Below is a small trained network, with its code and all its weights. Each question gives an input and a class and asks what happens when units are switched off, that is, made to give their printed mean instead of their output.

import numpy as np


def w(rows, s, z=0):
    codes = np.array(rows[::2]) - 128.0
    scale = np.full(codes.shape[1], s)
    scale[-1] = z or s
    return codes * scale


def f(y):
    return y / 2 * (1 + np.tanh(0.7978845608 * (y + 0.044715 * y**3)))


def log_softmax(a):
    a = a - a.max(-1, keepdims=True)
    return a - np.log(np.exp(a).sum(-1, keepdims=True))


def net(x, mask):
    res = np.array(x, float).reshape(1, 8) / 4 @ E
    y = f(res @ A[0][:, :-1].T + A[0][:, -1])
    res = res + np.where(mask, y, B[0][:, -1]) @ B[0][:, :-1]
    return log_softmax(res[-1] @ U[:, :-1].T + U[:, -1])


A, B = {}, {}
E = w([
[177,73,188,227,152,122,67,138,82,193],'x0',
[27,40,175,166,87,146,120,168,109,83],'x1',
[139,52,157,99,161,97,251,125,62,128],'x2',
[147,127,160,96,133,110,149,105,179,162],'x3',
[157,124,93,211,158,89,170,161,197,149],'x4',
[205,69,100,61,92,2,179,112,172,149],'x5',
[72,22,247,149,139,156,153,28,227,80],'x6',
[116,168,195,213,153,68,106,190,138,85],'x7',
],0.0079)
A[0] = w([
[59,34,129,76,111,153,83,89,102,147,190],'neuron 1',
[100,78,171,92,63,142,147,131,128,116,178],'neuron 2',
[97,187,114,169,144,182,158,159,141,119,178],'neuron 3',
[68,45,109,102,78,165,45,132,142,109,214],'neuron 4',
[47,202,132,233,95,149,128,125,186,81,172],'neuron 5',
[185,223,124,151,141,135,23,103,108,103,195],'neuron 6',
[195,205,104,107,184,73,159,100,136,232,141],'neuron 7',
[133,97,193,105,165,83,255,140,169,165,178],'neuron 8',
[72,138,82,98,68,143,140,114,157,116,158],'neuron 9',
[94,53,242,106,109,163,133,75,179,60,254],'neuron 10',
[177,222,85,178,230,156,224,115,50,108,205],'neuron 11',
[164,207,75,100,144,38,54,162,77,205,160],'neuron 12',
[59,63,130,76,128,146,122,154,91,96,121],'neuron 13',
[157,132,176,151,170,81,127,122,194,160,168],'neuron 14',
],0.0074,0.0038)
B[0] = w([
[43,40,98,138,59,164,255,115,71,126,193],'neuron 1',
[143,67,158,203,70,121,185,85,81,78,177],'neuron 2',
[67,148,166,173,239,151,51,108,171,161,168],'neuron 3',
[89,137,135,202,72,169,173,151,114,76,197],'neuron 4',
[130,165,180,175,187,177,148,164,150,137,195],'neuron 5',
[162,148,82,190,100,133,97,219,119,165,199],'neuron 6',
[179,105,131,84,106,100,119,145,144,151,202],'neuron 7',
[201,47,175,117,155,62,154,60,140,118,205],'neuron 8',
[102,124,84,143,145,145,167,127,91,110,168],'neuron 9',
[139,114,110,147,145,100,191,134,123,32,246],'neuron 10',
[194,72,239,9,162,191,42,102,151,142,197],'neuron 11',
[213,202,92,96,39,122,110,251,112,144,220],'neuron 12',
[62,105,105,120,152,151,140,94,64,112,171],'neuron 13',
[156,161,53,152,125,107,113,76,147,99,171],'neuron 14',
],0.0077,0.013)
U = w([
[185,181,124,68,24,163,86,186,80,198,35],'0',
[1,120,171,171,50,213,245,104,52,68,153],'1',
[164,115,147,171,148,18,184,65,181,93,254],'2',
[100,241,133,247,119,146,108,190,198,157,253],'3',
[119,128,199,75,213,196,74,96,127,111,52],'4',
],0.007,0.00094)

Each question gives the input, the list of numbers given to net, and the class t.
The units are the neurons (one row each of A and B). Each row of codes is followed by its name. A weight is (code - 128) times the scale printed after its matrix; where a second scale follows, it is the last column's (A, B and U).
mask holds one flag per neuron, in row order. A switched-off neuron (its flag False) gives its mean, the last column of its row in B, instead of its output. The means were averaged over made-up inputs and are rounded, as every weight is.
A unit's drop is (log p(t) with every unit on - log p(t) with that unit switched off) / (log p(t) with every unit on - log p(t) with every unit switched off).
The circuit of an input: a set's keep is (log p(t) with only the set's units on - log p(t) with every unit switched off) / (log p(t) with every unit on - log p(t) with every unit switched off). Starting from the 12 units with the biggest drops (on a tie, the unit counted first), units are removed one at a time, each time the one whose removal leaves the highest keep (on an exact tie, the one counted first), for as long as the keep stays at least 0.8.
units of the circuit, in order: the units of the circuit, biggest drop first
most important unit: the unit with the biggest drop
k most important neurons: the k neurons with the biggest drops, biggest first
drop when u is switched off: that unit's drop, to one decimal
input [7,0,5,6,5,-7,8,-3], class 2: most important unit => neuron 8
input [-6,-1,-5,3,7,0,1,-4], class 3: 2 most important neurons => neuron 8; neuron 11
input [-7,-5,7,6,-6,-5,2,6], class 4: units of the circuit, in order => neuron 11; neuron 1
input [2,-2,8,-1,-7,-7,-6,2], class 0: units of the circuit, in order => neuron 12; neuron 10
input [-7,0,-2,-3,6,5,-3,6], class 0: units of the circuit, in order => neuron 12; neuron 10
input [-1,-7,-2,-5,6,-4,-3,4], class 0: units of the circuit, in order => neuron 11; neuron 12
input [-8,4,0,1,5,2,-8,4], class 0: 2 most important neurons => neuron 12; neuron 11
input [0,4,-4,7,1,0,-3,0], class 3: units of the circuit, in order => neuron 11; neuron 1
input [-3,-6,-1,2,7,8,-2,3], class 0: 2 most important neurons => neuron 12; neuron 10
input [-3,-3,-5,6,6,0,-5,5], class 0: 3 most important neurons => neuron 12; neuron 7; neuron 11
input [1,-6,7,0,-7,-7,-4,4], class 0: 2 most important neurons => neuron 12; neuron 6
input [8,-8,8,4,-5,0,-2,2], class 0: drop when neuron 12 is switched off => 0.1
input [-5,2,2,2,1,-4,-6,3], class 0: drop when neuron 12 is switched off => 0.3
input [5,-8,-2,-6,-6,-2,6,7], class 3: drop when neuron 6 is switched off => 0.2
input [-8,0,8,3,3,-4,3,2], class 2: units of the circuit, in order => neuron 8
